Each row has a class, written after it.
[ 21 -16  19 -31  30  57 -58  15  17  38   2  61  26 -39 -11 -59  16 -24
  31 -13   8 -39  -2   1  16  52 -30 -51  58 -69 -11 -24]  nupan
[-11  15 -21  -4  24   6 -12  30   5 -21  -6 -39  39 -27  41  14 -25  -2
 -16  -6 -35  14 -50  16 -36  33   3  14   7  40   2  36]  neban
[ 51 -30  -7  31 -38  56  33  -4 -12   5  28  11  16 -61 101 -20 -20 -39
  10  42  49 -13  13 -21   0 -42  -4  32 -49 -24   1  -6]  zukel
[ 21  23 -36  66  23 -24  12  26 -13  -5 -18 -21 -18  45 -10   9 -28  17
 -47  16 -70  85 -62 -24 -43 -51 -40  13 -42  58   2 -24]  lak
[ 20  22 -26  63  33 -18  16  32  -7   6 -16 -18 -21  47  -6  19 -27  16
 -46  25 -67  79 -61 -31 -43 -45 -44  16 -37  66   0 -28]  lak
[ 13  20 -35  62  29 -17  14  27  -1   6 -15 -17  -4  52 -11  17 -19  12
 -37  19 -60  65 -65 -19 -41 -32 -36  14 -43  53   9 -14]  neban
[ 50 -30  -3  28 -36  49  26  -2  -9   9  11  31  19 -55  98 -28 -25 -46
   4  37  47   0  14 -30  -7 -44 -12  35 -44 -26   5  -1]  Vop
[ -9   5 -25 -10  19   5  -5  28   4 -23   4 -45  33 -28  24  26 -34   4
 -23 -13 -27  23 -47  25 -26  29  -6  19  14  23   8  33]  Tizad
[-21   1 -45  -7  15 -11  -4  11   6 -36 -17 -61  24 -28  25  35 -47   8
 -14 -12 -14  33 -42  -3 -29  42  11  11   9   8  22  32]  munu
[  9  21 -24  55  44 -28  16  31  -7  -9 -16 -13 -20  42 -13  25 -41  25
 -52  15 -55  66 -55 -21 -38 -38 -39  31 -28  85   7 -13]  Mamiv
[  4   2 -17 -13  23   1 -21  37   1 -15   3 -27  37 -19  30  22 -35  12
 -14   1 -15  29 -40  18 -28  36  10  16  27  -1  10  44]  Pumen
[ -6   0 -38  -4  20   4   4  24   7 -21  -1 -47  25 -19  32  34 -29   0
  -5 -12 -23   8 -49  23 -20  39   5  16   9  29   6  29]  zukel
[ 14 -19  23 -31  27  55 -58  11  21  49   0  43  25 -51 -30 -56   7 -29
  23 -18  18 -37   8  -2   8  45 -20 -49  48 -77  -1 -21]  fogo
[ 47 -23   2  21 -22  50  25  -2 -27   2  13  45  28 -49 100 -32  -5 -38
  -1  36  37 -11  11 -18  10 -47  -3  40 -18 -13 -34  -5]  Pumen
[ -1  -6  18 -32  22  36 -60   0  14  43  -1  45  20 -47 -27 -46  15 -32
  33 -18  25 -14  -3   9  21  53 -18 -55  51 -92 -10 -26]  Tizad
[ -6   1  24 -21  32  57 -66   7  21  49   1  45  37 -49 -15 -64  25 -31
  41  -8  22 -21   0  21  17  56 -21 -59  58 -82 -12 -20]  neban
[-15   4 -30  -8  22  -6 -10  24  12 -24  -8 -35  20 -24  30  34 -44  13
  -9 -10 -22  21 -46  19 -29  40   2  29   9  23  11  41]  Vop
[ 26 -30  -1  30  -6  41  17  -1  -9   6  21  26   5 -48  97 -19 -26 -42
   7  39  38  -2  12 -24  -6 -41 -16  37 -26 -15  -4  -9]  Vikav
[  0  10 -11 -14  14   6 -28  27   8 -24   3 -41  43 -33  20  25 -37  22
 -14   5 -17  10 -36  14 -30  41   6  12  22  -4  12  46]  munu
[-19   4 -35  -3  21  -4  -3  33   5 -27   0 -36  20 -18  30  31 -40   5
 -26 -12 -23  36 -49  12 -34  48   0  16   3  30  12  20]  gur
[ 37 -36   3  23 -24  54  23  -1 -13  13  22  38  -4 -57  98 -15  -9 -37
   6  29  41  -8  11 -16  -3 -32  -1  29 -37 -18   5 -20]  zukel
[ 20   8 -24  53  31 -29  20  40  -2  -5 -15 -18 -25  52  -6  18 -42  22
 -50  18 -75  77 -60 -19 -41 -38 -52  28 -26  83   4 -14]  nupan
[ -2   4 -17  -6  19  10 -25  31  -3 -20   7 -35  40 -31  25  20 -37  11
 -20   2 -17  23 -41  14 -27  30   8  20  22  10  12  39]  Mamiv
[ 14   7 -41  53  34 -29  30  36  -4  13 -14 -28 -13  39 -18  21 -39  25
 -49  12 -58  77 -60 -15 -50 -43 -35  33 -45  67   7 -21]  neban
[-19  -2  20 -27  16  40 -71   5  19  30 -12  55  31 -61 -11 -58  10 -19
  19 -17  33 -33   1  23   4  66 -22 -39  52 -72 -12 -44]  Vop
[-11  -4  12 -23  15  41 -63   4  11  26  -1  52  30 -48 -12 -66  18 -17
  21   1  31 -18  -2  19   9  65 -19 -40  56 -85  -4 -50]  lak
[ 49 -32   3  24 -42  51  27  -2 -17   5  32  24  14 -51  96 -32 -18 -39
   6  45  33   8  15 -20 -10 -34  -3  32 -50 -22   1   5]  gur
[ -5  -3  22 -20  36  43 -73   2  13  48  -4  46  21 -61 -23 -54  17 -26
  38 -13  10 -25   4  19  15  50 -18 -53  59 -85 -19 -30]  Vikav
[  4 -12  25 -21  25  54 -68  -2  16  41  -4  36  31 -53 -27 -70  13 -28
  32  -7  13 -27  10  13  17  52 -21 -55  69 -87  -8 -13]  fogo
[ 10 -10  28 -34  26  57 -50   8  18  44   6  49  28 -35 -19 -59  18 -30
  26 -14  27 -42   7  -2  15  39 -24 -52  52 -66 -15 -37]  lak
[ 20  17 -26  64  28 -24  31  33  -4  10 -15 -22 -21  42  -8  18 -30  17
 -45  21 -77  87 -59 -12 -48 -26 -45  21 -47  70   9 -13]  gur
[ 34 -32   6  23 -16  57  23   3 -12  14  19  15   2 -68  92 -16 -21 -35
  -6  36  28   2  17 -21 -15 -28   0  36 -20 -17   3  -2]  fogo
[ 18  24 -27  46  38 -38  23  37  -2 -16 -19 -13  -5  44 -16  25 -46  33
 -49  14 -53  63 -55 -17 -41 -35 -50  28 -28  73   6  -2]  munu
[  4   4 -19 -12  28   3 -19  32   1 -18   3 -31  33 -30  28  14 -39  16
 -18   0 -13  24 -35  19 -32  35  12  19  26   3   6  40]  Pumen
[ 60 -36   1  31 -38  51  30  -2 -23   3  17  25  14 -61 106 -24 -21 -29
   7  46  25  -5  11 -26  -6 -50  -8  42 -47 -26  -1   0]  nupan
[  3   0 -11 -10  20  15 -15  25   2 -17  13 -35  27 -25  24  34 -29   6
  -6   1 -10  17 -40  15 -17  31  13  12  21   5  14  50]  zukel
[ 17  18 -25  58  29 -26  16  31  -4   8 -22 -13  -6  43  -1  23 -30  19
 -43  24 -65  76 -62 -15 -46 -30 -47  22 -29  53   0 -15]  munu
[ 18  -8  18 -35  34  52 -58  15  19  51   5  55  29 -49 -16 -57  10 -21
  36 -13  29 -36   1  11  11  49 -15 -43  44 -81 -23 -26]  Pumen
[-18  -4 -33  -7  22  -5  -1  34   3 -26   0 -45  22 -24  38  41 -43  -2
 -16  -4 -26  25 -46  15 -28  36   1  27  10  42  18  30]  Tizad
[ 20  13 -34  61  28 -24  19  28 -13   4  -9 -12 -24  43  -8  12 -31  16
 -47  17 -77  96 -60 -17 -51 -36 -38  19 -45  61   4 -12]  gur
[ 24  18 -26  58  51 -28  21  37  -3  -7 -14 -22 -21  41  -2  20 -43  22
 -46  17 -67  68 -53 -18 -41 -47 -49  28 -27  84  -1  -7]  Vikav
[ 27  14 -21  55  25 -19  16  32   1  16 -18 -27 -18  36  -5  13 -29  13
 -43  18 -66  75 -53 -21 -50 -35 -43  15 -39  47   8 -12]  fogo
[ 39 -28  -4  26 -21  55  15  -6 -16  -1  28  25  23 -55  98 -29  -7 -35
   9  33  36 -19  16  -9  11 -51  -1  37 -21 -17 -21   2]  zukel
[-12   4 -34  -2  21  -3  -3  28   6 -32  -8 -38  23 -19  38  27 -39   3
 -10 -10 -23  27 -57  15 -31  45  -7  21   5  20  10  24]  nupan
[ 33  26 -19  53  33 -26  18  36   0  -7 -10 -21 -25  45   0   8 -34  26
 -48  16 -65  69 -46 -18 -38 -52 -39  23 -32  81  -1  -7]  lak
[ 19  -8  18 -32  26  51 -57  14  12  37   7  47  36 -43 -26 -68  13 -22
  23  -8  29 -28   4   8   9  42 -16 -44  54 -74 -10 -30]  lak
[  4  -4   4 -19  27  36 -56  10  10  47  -5  53  29 -49 -14 -55  12 -29
  36 -10  14  -6  -2  22  22  52 -16 -49  65 -87 -23 -19]  Pumen
[ 11   7 -45  56  30 -33  25  35  -8  13  -6 -23 -22  35 -16  21 -38  14
 -45  17 -66  86 -53 -17 -51 -53 -47  31 -44  58   6 -25]  Vikav
[-26 -15   6 -27  23  35 -63  -3  14  20  -1  41  18 -49 -20 -50   8 -15
  36 -12  41 -32  -2  21  11  74 -16 -50  47 -77   5 -50]  zukel
[ 25  18 -40  56  24 -24  25  43  -2  15 -10 -23 -15  35 -15  13 -32  14
 -48  13 -67  79 -57 -17 -50 -46 -36  21 -47  73   7 -16]  neban
[-22  -2 -29  -4  29   2  -6  32  10 -21  -2 -49  15 -26  32  28 -42   2
 -14  -5 -32  18 -35   9 -36  35  -4  19  14  39  18  31]  fogo
[ -5   1 -46 -13  23 -13   4  20   0 -29  -6 -47  14 -21  27  25 -45  10
  -7  -6 -14  39 -43   7 -31  39  17  20   5  12  14  39]  Pumen
[ 16   1 -44  46  34 -30  29  34  -9   7  -6 -25 -23  40 -26  20 -43  13
 -46  18 -66  83 -57 -23 -46 -48 -42  36 -41  76  13 -16]  Tizad
[ -5  -1  18 -25  33  44 -63   5  16  44  -2  58  29 -47 -18 -66  24 -31
  34 -13  20 -16  -6  17  10  60 -16 -55  58 -81  -9 -23]  neban
[ 16  24 -32  56  31 -34  20  40  -4 -11 -17 -16  -8  41 -11  27 -43  27
 -58  17 -60  63 -54 -18 -47 -38 -45  28 -29  80   4 -12]  munu
[-14   6 -33  -2  29   2  -9  38  10 -27  -6 -50  37 -25  50  20 -41   3
 -19 -10 -16  24 -51  23 -37  44   4  19  13  36   8  26]  neban
[ 22  23 -19  43  32 -37  20  35  -3 -13 -17 -22 -17  44 -16   9 -42  28
 -51  16 -60  76 -52 -22 -37 -40 -47  19 -23  76   5  -9]  lak
[ -4  -4 -16 -14  23  11 -26  31   1 -24   9 -52  28 -29  21  21 -37  17
 -13   4 -19  25 -26  13 -35  34  13  11  29   4  20  49]  fogo
[ 28 -11  26 -36  26  59 -57  18  17  58   3  59  32 -42 -24 -61  20 -25
  28 -20  22 -49  10  10  17  43 -16 -55  52 -72 -23 -31]  Pumen
[ -5  14 -40  -4  19 -14  -2  35   5 -25  -8 -35  22 -31  29  23 -43   7
 -28 -13 -23  27 -49  22 -35  40  10  29   4  31   4  24]  Pumen
[ 55 -27   2  31 -41  50  30  -4 -13  12  18  32  13 -65 101 -33 -24 -46
   7  38  43  -7  22 -15  -9 -49  -3  44 -45 -17  -2   6]  Vop
[ -3  -9  16 -28  31  46 -69   1  18  42   1  44  16 -53 -18 -59  16 -17
  44  -5   4 -13   0  13  19  60 -23 -52  68 -93 -19 -22]  nupan
[-22  10 -31 -10  21 -11 -15  31   5 -25  -4 -37  32 -28  24  31 -50   4
 -20 -10 -10  20 -42  15 -41  37   3  23  16  26   4  33]  Vop
[ 38 -13  11  24 -16  58  20  -1 -22  -5  21  33  37 -54 114 -29   0 -35
   3  41  39 -14  10 -16  -1 -42  -3  30 -21 -12 -23   7]  neban
[ -8   3 -18 -11  34   3 -25  29  -3 -20  10 -25  30 -25  16  28 -42   7
  -9  14  -8  28 -41  -4 -25  34  11  22  25  12  17  48]  Mamiv
[ 44 -17  16  21 -27  56  18  -1 -22   7  14  48  31 -57 107 -24  -3 -51
   2  41  35  -9  14 -26   0 -52  -5  40 -23  -9 -25  11]  Vop
[ -7   8 -11 -15  35   4 -25  30   7 -27  -2 -34  43 -30  23  28 -38  25
 -15   3 -13  20 -37  13 -30  39   4  21  29   2  14  49]  munu
[ -9  -4 -44  -9  26 -20  -1  18   7 -28 -16 -57  21 -17  17  31 -48  17
  -8 -15 -22  40 -37   3 -30  33   6  11  12   7  26  42]  munu
[ 10   5  26 -24  26  47 -65   4   8  31  -5  40  33 -52 -21 -69  14 -28
  21  -1   8  -4  -6   7  21  48 -17 -48  73 -69 -24 -16]  lak
[ 42 -26  -4  23 -16  44  36   5 -17  11  23  31  -3 -58  94 -13 -30 -31
   1  37  35   4  14 -17  -7 -37  -1  38 -26 -10  -7   3]  Pumen
[ 17  23 -37  61  29 -28  21  26 -16  -8 -19 -25 -12  45 -18  16 -35  17
 -46  25 -62  80 -63 -27 -44 -40 -39  18 -33  66   4 -20]  lak
[  7  14 -39  52  45 -33  13  33  -2  -7 -12 -13 -27  46  -5  25 -43  28
 -44  15 -62  58 -52 -30 -40 -34 -40  25 -32  83   9 -17]  Mamiv
[-21   3 -32   4  25  -1 -10  31  -4 -20  -4 -37  30 -26  48  36 -40   3
 -11  -3 -21  26 -51  23 -28  37   4  28  15  29   3  26]  Mamiv
[ 19  22 -23  51  39 -29  13  43   7   0 -19  -4 -16  43  -3  24 -44  12
 -45  13 -53  62 -53 -21 -42 -34 -46  28 -28  83   3  -2]  Vop
[ 25   0 -36  50  25 -21  30  37  -8   6 -15 -19 -18  36  -4  21 -38  20
 -47  15 -66  72 -56 -26 -40 -45 -49  30 -36  62   0 -25]  nupan
[ 23  10 -45  53  30 -27  29  37 -11  18  -3 -20 -29  35 -21  17 -48  17
 -42  17 -62  82 -55 -11 -55 -44 -32  31 -43  68  -3 -19]  Pumen
